Each row has a class, written after it.
[ -16 -324  139  319    1  -59   91  258  190 -292 -275  127  405  122
   -1  -84 -218 -102  -61 -153 -105  -13  153  -29  121  141  630  -67
   89 -324 -155 -221  -30  -87 -208  137 -501] : <73>
[-229  -19 -181  111  304   -8   76  360   -2  134  -87  -61 -192 -271
  -34 -111  516   69    2  316  -12 -221 -210  405   23  227 -260  221
 -145   -7   61   94 -148    5  148   -9   45] : <73>
[ 156   87 -109   70   -4 -212  107  -31  119   99   90  -75  154  212
   25  191  -74   98 -215 -140  107   49  117  -80  -85  -26 -148  -98
 -333  151 -135 -139  125 -242   48  126  138] : <72>
[ 273  534 -151 -435   22    9 -102 -334 -211  474  430 -372 -698  218
   -3   74   37  407  301    5  123   -2  -52  101 -370    1 -722   40
 -237  586  320  186   51   40   82  -32  255] : <44>
[ 382  197  222 -285 -300 -273   60 -310   68  -55   69  -52   98  478
   12   13 -424   45   64 -391  -13  277  385 -645 -147 -142  302 -317
  -37  277  -24 -281  242  -70    3  126  -66] : <72>
[ 207  160 -146 -255  -18 -144    9  -20   -3  240  197 -317    4  -14
  187  206   69   77   93   26   31  -20   32   51 -120   91 -195  119
 -487  282  190 -202   98    9  127   91  -18] : <46>
[  66   13  206  125  -81 -114  -35 -157   92 -102   16  114   87  351
  -89  109 -274   80  -71 -219   47  152  167 -225   -5 -155  140 -252
  202  -63 -179  -28   24 -134 -163   23  -73] : <9>
[ -34 -399  119  265 -183  337  172  228  105 -267 -263  210  118  538
   -5 -341 -575  137  -58 -384  136   45  368 -153  127  191  533 -222
  378 -252   19   55    4 -143 -359  314 -582] : <21>
[-271 -268   51  371  165  200  -19  191   45 -187 -249  172  -48   66
 -124 -187 -119  117  -56  -65   41  -44  -52  244  143  109  236  -13
  322 -302 -130  215 -142  -80 -302   10 -245] : <98>
[-181 -430  145  418  -25  -63  181  403  249 -382 -414  316  553   76
   39 -183  -71  -89 -190  -95    7   36  227 -159  285  108  717 -101
  155 -490 -190 -263  -25 -151 -153  185 -356] : <46>
[-293  -24 -345    2  244  186   61  318 -107   78  -37 -135  -90 -514
   62 -153  365   -2   79  286 -125 -301 -306  609    5  317 -189  276
 -212 -134  164  106 -156  102  181  -44  -82] : <160>
[-174 -100  118  109 -103  163  -31   15   -8 -159 -182  205 -182  221
 -132 -324 -282   77   31 -235   57  129   76  -85   51   -4  185 -184
  405  -50  -71  228  -57  -10 -158   56  -19] : <46>
[  69   -6  144  356 -128 -216  102 -129  137  -71   29  347  250  621
 -137   99 -355   62 -380 -282  221  229  309 -435  -12 -338  126 -440
  236 -129 -385   68   29 -318 -228   55  181] : <38>
[ -70  -67  152 -104 -236  177  -94 -161   -9  -84  -31   69 -192  251
   -4 -123 -375  104  -22 -263  155  175  112 -250   44  -75  -26 -205
  310   -7   70  158   30  -27 -187   90   14] : <44>
[ -27  319  -35 -171  -28  -22 -171 -272 -117  217  304  -49 -402   15
  -86   71  128  106    2  136   12    0 -146    0 -119 -173 -518  -47
   11  164   66  253  -68  136  144 -184  376] : <160>
[-300 -189 -184  708  339 -165   73  369  139   -1 -194  446  144   -4
 -203   26  274   42 -456  122  164  -29 -141  295  209  -69  -50  -83
   25 -275 -376  259 -198 -204 -131  -45  222] : <9>
[ -96  -50 -145  233  171 -372   11   91  124   99  -82  161  310 -268
  -21  275  330 -129 -362   93   77  -19 -204  -18   90 -144 -277   47
 -319  -79 -266 -107   15 -171  191  -45  404] : <73>
[-190 -278  -91   95   77  -18   20  301    4 -113 -294   85  293 -393
  118  -77  117 -160  -16   14  -14  -41  -96  191  212  132  158  156
  -76 -267   83 -139  -16    6   32   59 -109] : <160>
[-188 -133    2 -120 -107 -130 -158   14   33  -22  -60 -113  275 -614
  170  192  306 -370 -118  286 -143   43 -199   22  162  -89  -44  214
 -221 -154   43 -155   14  125  264  -83  234] : <98>
[  66  179  -72 -284  -54 -199 -108 -284  -33  222  195 -205  -75  -33
   72  263   20   63  -58  -25  110  115  -79 -129 -109 -147 -489  -35
 -202  251   43  -63  139 -127  139    2  435] : <44>
[-141   90 -158  368  226   81   63  109   -5  107   44  242 -203   83
 -232  -95  188  160 -191   94   91 -171 -163  284  -94  -52 -292  -31
  145  -73 -187  413 -170  -74  -22 -123  177] : <73>
[ 143  123  -50 -101   98   30   19  -81   -7   47   98 -192 -137  142
   11   70  -88  211  194  -49   28  -73   26   96 -107  120  -57   16
 -145  164   79  -98   37   14  -46   43 -182] : <44>
[  35   16  286  453  -23   20  -60 -189  114 -136   66  369 -221  788
 -313  -70 -434  206 -107 -160  184  134  289 -166 -100 -271  128 -431
  655  -10 -296  377  -68 -119 -405  -44  -67] : <21>
[ -27   73 -141  -40  206  126   -2   93  -85   95   57 -222 -215  -98
    6  -34   80  205  249   58  -52 -142 -133  370  -89  245 -163  161
 -146  124  116   95  -69   61   10   29 -181] : <98>
[ 133  -81  109   12 -237  232   62   71   84 -108   11  -94  111  236
   97 -127 -224  -29  185  -56  -90   -9  273  -26    1  108  428  -83
   69  -67  199  -70    0  157  -59  159 -515] : <38>
[ -70   25 -137  259  119  154  102  250   38   34   37    0  -55   -3
  -69  -72  207   87  -43  122   -3 -110  -39  309  -18  134  -70   52
  -25   35  -36  278 -153  103   75   41  -87] : <73>
[-601 -366   58   44   -8   48 -113  170    0 -257 -504  223   77 -463
   -9 -331   26 -252  -90  -66  -59   95 -256  -21  319   70  273   25
  301 -416  -82   48  -98   20    5  -26   94] : <38>
[-149 -113  -90 -142  -49 -286  -37   19   54   54  -47  -74  231 -371
  166  178  166 -236 -249  106  -27   19 -163  -67   74  -94 -198   60
 -275  -80  -73 -206   59  -91  168   22  356] : <46>
[ 208  444   -5 -207  -63 -172  -82 -378  -84  262  410  -65 -253  150
  -85  250   77  152  -30   51   40   41  -33 -203 -242 -266 -536 -127
  -94  278   -5  129   33   -9  135 -162  398] : <46>
[-456 -237   29  270   91   12  -33  147   15 -163 -367  416  -67 -143
 -181 -343   45  -39 -213 -144   51   89 -195   47  166  -11    5  -99
  348 -277 -268  263  -58 -113  -69  -43  194] : <98>
[ 259   86   20  187  -20 -575  160 -113  228  -19    0  110  485  334
  -49  242 -128  -95 -274 -213   40  211  239 -477  -77 -233  222 -256
 -267   81 -356 -380  203 -222   89   62  104] : <38>
[-474 -353  163   29 -128 -196 -157  106   66 -278 -454  239  239 -418
   -5 -131   42 -324 -221 -162  -64  190 -170 -159  314  -63  277  -44
  186 -369 -168  -87   -1  -36   80  -30  201] : <73>
[   7  -83  248  163  -95  129  -64  -23   37 -186  -66  123 -122  348
 -149 -108 -306   97   51 -177   30   88  166 -107   24  -60  256 -176
  374  -81  -89  189  -94    0 -274   19 -201] : <73>
[  15  264 -161  106  114  255   52    2  -86  258  304  -66 -362  204
 -102  -48  165  246   95  183   84  -93  -17  421 -245    6 -388   15
   19  269   56  495 -161   96   43  -41  137] : <98>
[   7  218 -144 -160   89 -107    7  -42  -77  189   58 -162 -293   -4
  -61 -118   51  126  141  -48  -10    0 -108   52 -156   56 -294    4
 -145  273   24   43   18    4  124   14  197] : <46>
[ 113  333 -246 -139  317   72   -5   56 -108  323  273 -458 -521  -44
  -10   93  296  294  292  296  -57 -284 -172  562 -231  266 -478  214
 -340  373  202  126 -122  105   50  -30  -97] : <72>
[ -87  255 -438  -29  426  373  123  163 -220  406  234 -282 -698  -58
  -34 -105  280  454  167  199  120 -288 -282  740 -251  342 -754  236
 -241  422  173  425 -185  -71   -8   28  189] : <98>
[ 147   42  354 -206 -378 -330  -73 -376  100 -158  -27  109  157  368
  -23    7 -408  -98  -53 -409   44  365  334 -783   11 -317  358 -395
  122   81 -173 -239  216  -76  -47   55  113] : <72>
[  43  280 -248  195  233  123   41   85   12  351  324  -76 -320  125
 -104    3  389  168   20  339   43 -162 -134  516 -230   43 -507   92
 -146  311  -24  405 -166  113   87  -79  133] : <38>
[-102   42  -48  242    7 -428  -18  -96  149   77   59  200  234  -58
  -71  296  124 -181 -497   71  148  164  -86 -267    9 -381 -309 -180
  -80  -55 -372  -35   33 -270   63  -94  685] : <46>
[  94  133  -83  433  149 -250  126  -53  141   86  182  242  183  247
 -199  153  104   73 -337   22   60  -15   32  -55 -100 -239 -129 -181
 -136  -23 -365  104    0 -154   15  -98  206] : <98>
[  92 -252  361  -87 -363  496   11    3   51 -321 -108    2  -76  619
   78 -371 -765  134  443 -447    8   84  513 -114   22  212  899 -228
  387  -58  229  -90   24   59 -424  241 -880] : <9>
[-217  105   72 -504  -87  279 -347 -152 -209  119   58 -328 -620 -331
   86 -117   57  125  379   61  -91   -5 -292  304   -5  144 -318  219
   79  111  382  186  -74  231   16 -106   27] : <98>
[-165  -94 -181  223  121   45  104  220   29    8  -57   33   53  -63
    5  -12   71   52 -143   34   59  -66  -40  266   67  108  -35   -3
  -99 -117  -45   39  -97 -118   -5  108   31] : <9>
[ 214 -166 -124  -24   11 -338  244  246  255  -67  -94 -277  718 -359
  255  293  108 -335 -115   71 -135  -71   56 -293   99  145  287  170
 -761  -71  -44 -761  208 -118  266  222 -188] : <73>
[ -55  314 -290 -606  174   25 -114  -82 -217  415   99 -555 -641 -411
   92  -80  303  160  391  168  -96 -140 -378  330 -205  291 -672  345
 -409  506  362  -16   33  137  338  -24  223] : <21>
[-152  -52 -189  409  215  128  108  264   15   10 -105  202  -83  159
 -124 -221   -4  276  -61  -66  165  -88  -25  365   -6  111   26  -40
  112 -138  -94  317 -136  -94 -197   49 -120] : <44>
[ 129  442 -232 -118  188 -320  -62 -259   21  503  447 -209 -150 -131
   -1  407  539   10 -114  423   27  -95 -254  167 -272 -248 -891   76
 -474  414  -84   76   17  -10  362 -163  678] : <38>
[-152 -503   41  534  -30  192  233  384  188 -360 -372  353  443  348
  -28 -237 -383   -4 -263 -289  100   24  304  -22  250  146  667 -232
  250 -415 -242   -7  -55 -212 -335  267 -480] : <9>
[-103   76 -154  -64    5  143    5   17  -49  147   92  -77 -215   56
   36  -24  -37  211  -79  -49  120  -20  -89  202  -88   67 -368   33
  -70  114   30  216  -79 -111  -15   63  232] : <46>
[ 304  297  -99 -309   25 -169  -16 -116  -15  304  291 -303 -168   94
  105  201   78  123  167   63   -9  -16    7  -32 -167   41 -382   66
 -412  412  198 -176  137   33  192   37   35] : <160>
[-197 -185  123   22 -209   24  -65   40   51 -148 -135  126   86   21
  -14  -44 -186  -91 -173 -192   62  130   52 -167  150  -67  112 -123
  164 -171  -67   27  -24  -97  -38   65   41] : <73>
[ -43 -384  258  203 -106  -47  136  190  201 -357 -309  235  368  268
   44 -251 -201  -39  -99 -105  -37   33  297 -342  170   76  623 -135
  281 -356 -170 -273   38 -122 -187  216 -373] : <46>
[  87  127   -2 -303  -34   32 -105  -51  -49   63   26 -314 -173 -131
  111   63  -39   90  241    1 -101  -24  -77   91  -47  184  -50  151
 -213   85  233 -184   18   75   13   35 -197] : <46>
[ -70  -79  188   31 -233  257  -99 -118  -23 -163   -1  195  -71  257
  -82 -174 -279   83  -20 -136   22   79  167 -180   75  -66  239 -165
  400 -179   45  211  -33   62 -140  -21 -221] : <98>
[ -16 -274  289  263 -115  436   25  138   97 -324 -201  174  -97  527
 -116 -347 -508  130  173 -245   52  -38  317   25   96  122  614 -164
  528 -201   10  152 -108   50 -418  145 -687] : <73>
[ -87  -60   38 -350 -200  -17 -160 -177  -12   38  -21 -173 -143  -85
  126    8 -161   -9   11 -127   81  102  -42 -201   48  -32 -172   10
  -65   62  146 -115  139  -36   41   62  122] : <44>
[ 199   71   49 -183 -179 -560  -90 -206  184   80  121 -149  523 -374
  182  455  284 -387 -231  209 -147  134  -53 -396   26 -308 -129   33
 -446   34  -70 -488  216   26  357  -69  342] : <44>
[  72   41  -81  403   39  307  199  115    9   13   58  197 -290  834
 -219 -315 -418  418 -116 -281  243   14  299  139 -173   87   21 -267
  400   63 -124  436 -131 -165 -332  175 -208] : <9>
[-119 -224  203  -62 -287  149  -78  -49    4 -161 -142  123  -24  214
   45 -123 -355   19  -64 -251  127  200  193 -269  158  -33  217 -193
  290 -160  108   69    9  -34 -222  134 -139] : <44>
[ -78  158  -76  212  210  325   12  105 -110   78   59   45 -519  380
 -220 -237 -129  449  171 -102   97  -94  -26  465 -138  163 -191  -61
  316   97    3  515 -232   -1 -246  -10 -188] : <9>
[  45  218 -182 -298  231 -128  -66 -110 -111  257  159 -326 -290 -279
   51  137  265   99  201  184  -52 -151 -276  263 -149   73 -441  184
 -286  248  134  -80    9   65  116  -87  141] : <44>
[  97  215  269 -683 -331  181 -184 -295 -148   82  237 -325 -436  178
  148  -56 -143  161  439    3  -38   95  212 -262  -86   53  -79   -9
   91  294  452  -49   53  188  114   58 -159] : <9>
[-452 -252   12  -50  -19  139 -234  125  -68  -80 -274   94 -154 -387
   53 -144   94  -71  -10   59   80   19 -246  200  287   60  -34  108
  195 -293  135  147 -102   98  -66  -42   56] : <44>
[ 149 -182  257   68 -376 -162   31   42  240 -275  -58  -43  589   78
  161  161 -247 -312  -95  -73 -136  217  349 -422  165  -96  691 -140
 -129 -227  -48 -381  142   77   39  159 -408] : <98>
[  88   28  -43    1  -49  587  115  144  -16   79   99 -125 -311  340
  -14 -305 -128  194  324    3   27 -159  158  363 -170  258   42   35
  166  152  275  312 -130  173 -152  111 -546] : <38>
[-484 -252  -96  119   94  647 -132  293 -101  -20 -202  119 -537 -115
 -104 -476   -4  177  239  119  147 -216 -153  541  143  252 -133  114
  480  -89  273  576 -253  149 -169   13 -281] : <21>
[ 129  123  345 -103 -310  132  -28 -327   -4  -74  104  236 -331  836
 -198 -284 -593  194  138 -431  164  310  407 -478 -159 -247  182 -486
  562  233  -78  284   63  -30 -256   46  -30] : <160>
[-165 -158  307  103 -272  224  -81 -102    7 -228  -82  346 -185  576
 -108 -244 -520  128 -140 -366  220  208  269 -272   83 -125  196 -376
  657 -142 -113  386  -63  -66 -375   68  -90] : <72>
[ 168  152  305 -731 -344 -388 -336 -519   -9   25  103 -418   -2 -304
  213  314 -164 -221  208  -46 -184  231  -37 -587    6 -228  -55   31
 -259  166  216 -533  263   73  168  -72  131] : <44>
[ 198  486 -482 -374  248    7   62    7 -202  554  385 -697 -426 -243
  143  247  522  233  348  406  -93 -284 -250  600 -365  281 -749  372
 -729  517  309   72  -49  183  443   27  123] : <38>
[  75  -36  193  -23 -205 -258   -8 -150   92 -140 -143  148  221  283
  -53  -17 -323  -52 -126 -348   26  288  211 -502   24 -149  288 -245
  105   44 -197 -166  135 -152   15  107  109] : <73>
[-300 -282  439  201 -217  292  -70    8   35 -329 -198  470 -139  505
 -142 -361 -339  136  -49 -248  181  211  257 -304  224  -95  405 -287
  777 -323 -154  311  -75  -64 -331   46 -151] : <98>
[-383 -246  326 -414 -423  239 -336 -237 -167 -277 -154   38 -162 -188
  141 -142 -332  -85   93 -262   21  216   -4 -283  287  -51  164 -149
  416 -234  150  150  -16  124 -127   33   95] : <72>
[-324  -68 -411   41  320 -237  -50  358    4  209 -127 -144  105 -818
  146  157  675 -158 -145  347  -56 -203 -515  545  112  204 -407  410
 -605  -77   22 -135 -103   31  288 -113  347] : <46>
